Below is a small trained network, with its code and all its weights. Each question gives an input and a target symbol and asks what happens when units are switched off, that is, made to give their printed mean instead of their output.

import numpy as np


def w(rows, s, z=0):
    codes = np.array(rows[::2]) - 128.0
    scale = np.full(codes.shape[1], s)
    scale[-1] = z or s
    return codes * scale


def f(y):
    return y / 2 * (1 + np.tanh(0.7978845608 * (y + 0.044715 * y**3)))


def softmax(a):
    e = np.exp(a - a.max(-1, keepdims=True))
    return e / e.sum(-1, keepdims=True)


def log_softmax(a):
    a = a - a.max(-1, keepdims=True)
    return a - np.log(np.exp(a).sum(-1, keepdims=True))


def net(x, mask):
    ids = ['γεημξπτ'.index(c) for c in x.split()]
    T = len(ids)
    res = E[ids] + P[:T]
    u = 0
    for l in range(2):
        r = res
        for j in range(3):
            rows = slice(4 * j, 4 * j + 4)
            q, k, v = (r @ M[l][rows].T for M in (Q, K, V))
            z = softmax(np.where(np.tri(T) > 0, q @ k.T / 4**0.5, -1e9)) @ v
            o = O[l][rows]
            res = res + np.where(mask[u + j], z, o[:, -1]) @ o[:, :-1]
        u += 3
        y = f(res @ A[l][:, :-1].T + A[l][:, -1])
        res = res + np.where(mask[u : u + 12], y, B[l][:, -1]) @ B[l][:, :-1]
        u += 12
    return log_softmax(res[-1] @ U[:, :-1].T + U[:, -1])


Q, K, V, O, A, B = {}, {}, {}, {}, {}, {}
E = w([
[134,161,145,115,104],'γ',
[143,193,150,152,45],'ε',
[146,168,165,149,66],'η',
[142,160,178,153,69],'μ',
[238,84,77,106,99],'ξ',
[113,201,253,94,123],'π',
[50,166,100,12,145],'τ',
],0.016)
P = w([
[100,23,180,137,105],'0',
[43,72,52,227,108],'1',
[120,75,61,78,3],'2',
[122,51,200,150,185],'3',
[59,111,51,228,163],'4',
[151,104,83,68,54],'5',
[139,153,164,166,156],'6',
[71,185,38,234,160],'7',
[157,174,50,71,41],'8',
[153,212,162,166,175],'9',
[80,254,30,235,158],'10',
[165,187,81,54,102],'11',
],0.0088)
Q[0] = w([
[159,114,33,167,241],'L0H0',
[109,148,109,147,171],'L0H0',
[104,120,131,60,153],'L0H0',
[107,153,89,161,200],'L0H0',
[93,74,90,126,83],'L0H1',
[111,62,164,248,208],'L0H1',
[62,188,92,170,135],'L0H1',
[56,102,190,43,125],'L0H1',
[107,81,153,122,206],'L0H2',
[170,130,127,185,226],'L0H2',
[144,29,146,119,187],'L0H2',
[110,108,144,121,141],'L0H2',
],0.013)
K[0] = w([
[142,8,111,129,129],'L0H0',
[129,85,126,131,87],'L0H0',
[69,113,158,96,113],'L0H0',
[129,48,125,132,71],'L0H0',
[73,92,101,126,195],'L0H1',
[110,10,111,138,64],'L0H1',
[194,129,43,164,183],'L0H1',
[163,142,180,87,171],'L0H1',
[79,102,155,111,92],'L0H2',
[105,97,133,153,32],'L0H2',
[84,39,141,135,109],'L0H2',
[112,125,144,116,130],'L0H2',
],0.015)
V[0] = w([
[119,100,82,174,106],'L0H0',
[158,141,171,147,89],'L0H0',
[145,124,140,140,104],'L0H0',
[105,134,96,98,158],'L0H0',
[72,89,142,135,75],'L0H1',
[159,145,119,123,164],'L0H1',
[127,129,150,128,98],'L0H1',
[254,198,101,101,236],'L0H1',
[42,103,140,134,88],'L0H2',
[227,192,142,108,238],'L0H2',
[73,105,154,132,98],'L0H2',
[188,166,36,120,158],'L0H2',
],0.0051)
O[0] = w([
[89,77,133,157,227,98],'L0H0',
[155,47,117,112,160,203],'L0H0',
[136,82,130,126,151,156],'L0H0',
[116,202,125,132,77,84],'L0H0',
[140,86,157,155,184,184],'L0H1',
[119,146,120,117,105,86],'L0H1',
[150,140,118,129,143,174],'L0H1',
[105,217,75,74,2,5],'L0H1',
[87,151,178,117,90,168],'L0H2',
[184,190,88,180,223,44],'L0H2',
[74,133,168,119,97,158],'L0H2',
[246,133,71,127,152,91],'L0H2',
],0.0044,0.0024)
A[0] = w([
[203,88,176,124,53,90],'L0N0',
[184,146,181,234,68,178],'L0N1',
[106,143,149,189,200,159],'L0N2',
[181,120,173,238,95,27],'L0N3',
[77,129,123,182,116,72],'L0N4',
[2,169,142,198,165,183],'L0N5',
[164,152,144,155,172,2],'L0N6',
[162,104,91,47,44,241],'L0N7',
[91,100,64,207,112,169],'L0N8',
[180,141,193,146,166,76],'L0N9',
[107,137,134,145,140,179],'L0N10',
[145,97,79,193,187,88],'L0N11',
],0.0095,0.0039)
B[0] = w([
[36,157,136,120,45,197],'L0N0',
[135,33,182,52,247,254],'L0N1',
[232,151,141,89,139,149],'L0N2',
[152,110,37,18,237,163],'L0N3',
[197,73,123,112,163,134],'L0N4',
[132,154,172,241,251,224],'L0N5',
[170,145,33,122,2,111],'L0N6',
[116,53,228,146,191,250],'L0N7',
[37,71,123,202,199,161],'L0N8',
[132,104,22,76,135,143],'L0N9',
[137,130,141,121,153,149],'L0N10',
[97,131,236,208,162,132],'L0N11',
],0.0081,0.0063)
Q[1] = w([
[102,124,171,161,93],'L1H0',
[102,161,197,119,36],'L1H0',
[134,129,192,213,168],'L1H0',
[134,97,117,137,197],'L1H0',
[144,145,109,115,142],'L1H1',
[123,168,133,72,128],'L1H1',
[163,119,119,150,168],'L1H1',
[119,112,155,184,152],'L1H1',
[165,196,200,108,136],'L1H2',
[147,117,64,83,17],'L1H2',
[136,106,32,29,113],'L1H2',
[77,143,249,37,85],'L1H2',
],0.015)
K[1] = w([
[183,163,112,115,165],'L1H0',
[216,175,152,11,98],'L1H0',
[146,224,126,186,166],'L1H0',
[98,110,95,239,130],'L1H0',
[116,113,145,126,118],'L1H1',
[87,142,127,60,140],'L1H1',
[178,129,94,156,85],'L1H1',
[169,152,72,177,96],'L1H1',
[153,219,94,126,61],'L1H2',
[37,108,220,111,191],'L1H2',
[56,33,206,61,183],'L1H2',
[108,237,100,10,194],'L1H2',
],0.013)
V[1] = w([
[148,153,102,91,144],'L1H0',
[175,111,146,153,128],'L1H0',
[155,179,140,133,144],'L1H0',
[80,125,146,245,163],'L1H0',
[92,151,77,136,186],'L1H1',
[191,118,149,129,200],'L1H1',
[121,90,111,166,69],'L1H1',
[163,151,133,189,152],'L1H1',
[213,148,242,185,89],'L1H2',
[166,208,164,118,146],'L1H2',
[160,85,110,190,155],'L1H2',
[219,43,91,118,118],'L1H2',
],0.011)
O[1] = w([
[68,144,123,141,123,91],'L1H0',
[132,142,155,150,139,141],'L1H0',
[99,160,140,160,92,119],'L1H0',
[237,226,148,53,96,250],'L1H0',
[56,105,68,161,123,137],'L1H1',
[91,13,162,120,168,188],'L1H1',
[128,215,167,138,71,96],'L1H1',
[47,141,150,137,139,133],'L1H1',
[57,141,202,254,98,146],'L1H2',
[76,150,157,124,84,135],'L1H2',
[70,186,76,173,165,141],'L1H2',
[101,58,51,224,143,102],'L1H2',
],0.0084,0.021)
A[1] = w([
[101,133,177,65,182,207],'L1N0',
[142,97,72,121,227,74],'L1N1',
[178,140,77,95,111,148],'L1N2',
[174,172,44,254,145,97],'L1N3',
[164,190,173,128,143,123],'L1N4',
[122,102,44,203,205,51],'L1N5',
[115,229,71,191,170,107],'L1N6',
[64,66,111,20,33,3],'L1N7',
[61,121,118,109,174,214],'L1N8',
[59,180,55,97,174,157],'L1N9',
[57,72,145,163,37,87],'L1N10',
[84,153,85,171,165,201],'L1N11',
],0.0091,0.0051)
B[1] = w([
[160,88,89,150,87,253],'L1N0',
[108,212,136,132,101,173],'L1N1',
[83,115,190,173,134,157],'L1N2',
[70,104,233,189,140,143],'L1N3',
[96,133,120,162,176,209],'L1N4',
[99,72,69,84,33,147],'L1N5',
[201,58,133,162,112,155],'L1N6',
[65,249,133,99,169,165],'L1N7',
[104,106,118,87,131,153],'L1N8',
[94,179,154,72,137,137],'L1N9',
[174,120,93,214,124,146],'L1N10',
[159,191,87,134,140,140],'L1N11',
],0.018,0.023)
U = w([
[223,210,86,163,139,223],'γ',
[153,240,195,107,92,142],'ε',
[222,97,176,79,60,255],'η',
[174,199,112,145,62,5],'μ',
[139,163,93,148,99,82],'ξ',
[88,132,113,151,149,77],'π',
[143,255,175,210,14,38],'τ',
],0.0063,0.0038)

Each question gives the input, a string of symbols that net reads in full, and the target symbol t.
The units are the heads (4 rows each of Q, K, V and O) and the neurons (one row each of A and B). Each row of codes is followed by its name. A weight is (code - 128) times the scale printed after its matrix; where a second scale follows, it is the last column's (O, A, B and U).
mask holds one flag per unit, layer by layer, with each layer's heads first. A switched-off unit (its flag False) gives its mean, the last column of its rows in O or B, instead of its output. The means were averaged over made-up inputs and are rounded, as every weight is.
A unit's drop is (log p(t) with every unit on - log p(t) with that unit switched off) / (log p(t) with every unit on - log p(t) with every unit switched off).
The circuit of an input: a set's keep is (log p(t) with only the set's units on - log p(t) with every unit switched off) / (log p(t) with every unit on - log p(t) with every unit switched off). Starting from the 12 units with the biggest drops (on a tie, the unit counted first), units are removed one at a time, each time the one whose removal leaves the highest keep (on an exact tie, the one counted first), for as long as the keep stays at least 0.8.
circuit, biggest first: the units of the circuit, biggest drop first
most important unit: the unit with the biggest drop
top k neurons in layer l: the k neurons of layer l with the biggest drops, biggest first
input γ ε ξ η τ ε μ η γ, target π: circuit, biggest first -> (L0N5, L1H0)
input τ ξ π η γ, target γ: most important unit -> L0N11
input τ π η ε π η, target τ: circuit, biggest first -> (L0N7, L0N2, L1H2, L0N5)
input γ γ τ ε η, target γ: top 2 neurons in layer 0 -> (L0N1, L0N7)
input μ π η, target τ: circuit, biggest first -> (L1H2, L0N5)
input τ π γ ξ μ ξ ε ξ π ξ, target τ: circuit, biggest first -> (L1H2, L1N3, L1N1)
input π μ τ ξ τ ε τ η μ, target ε: circuit, biggest first -> (L1N7, L1H2, L0N5)
input μ μ τ μ τ τ ε η ξ μ τ, target τ: circuit, biggest first -> (L1H2, L1N3, L1N1)
input ξ ξ γ μ μ π ε η μ, target π: circuit, biggest first -> (L1H0, L0N5)
input γ μ μ, target π: top 2 neurons in layer 1 -> (L1N7, L1N8)
input π η ξ γ ε ξ ξ γ η, target η: circuit, biggest first -> (L1N7, L1N1)
input μ η μ γ γ ε ε γ ε ε μ γ, target π: circuit, biggest first -> (L1H0, L0N1, L0N5)
input ξ π τ π μ, target τ: circuit, biggest first -> (L1H2, L1N1, L1N3)
input τ τ τ ε π, target π: top 2 neurons in layer 1 -> (L1N4, L1N1)
input ξ τ τ γ π μ η μ, target γ: top 2 neurons in layer 0 -> (L0N7, L0N5)
input π ε π γ ξ η, target η: circuit, biggest first -> (L1N1, L0N5)
input π μ η μ ξ π ε γ ξ τ, target η: most important unit -> L0N7
input ε μ τ μ γ π, target τ: top 2 neurons in layer 0 -> (L0N7, L0N1)
input ε π η ε π π μ γ η, target π: circuit, biggest first -> (L1H0, L0N5)
input μ η ξ η π γ π τ μ, target ε: top 3 neurons in layer 0 -> (L0N1, L0N7, L0N11)
input μ μ ξ ξ μ γ γ ε γ π π, target γ: most important unit -> L0N5
input π ξ ε τ π, target τ: top 2 neurons in layer 0 -> (L0N7, L0N5)
input ε τ μ μ π ξ γ τ, target γ: top 3 neurons in layer 0 -> (L0N5, L0N7, L0N9)
input ξ μ τ γ, target η: top 2 neurons in layer 0 -> (L0N3, L0N4)
input ξ γ ε τ π τ π γ τ π γ ε, target τ: top 2 neurons in layer 0 -> (L0N7, L0N5)
input π π π ε μ ξ π τ τ ξ γ μ, target η: top 4 neurons in layer 0 -> (L0N7, L0N1, L0N9, L0N3)
input γ ξ ξ γ γ π γ π, target γ: top neuron in layer 0 -> (L0N7)
input η ξ γ γ π γ π ε, target γ: top 4 neurons in layer 0 -> (L0N11, L0N8, L0N9, L0N1)
input μ γ η, target π: top 3 neurons in layer 0 -> (L0N0, L0N5, L0N8)
input τ γ ξ ε τ ε, target ε: top 2 neurons in layer 1 -> (L1N7, L1N4)
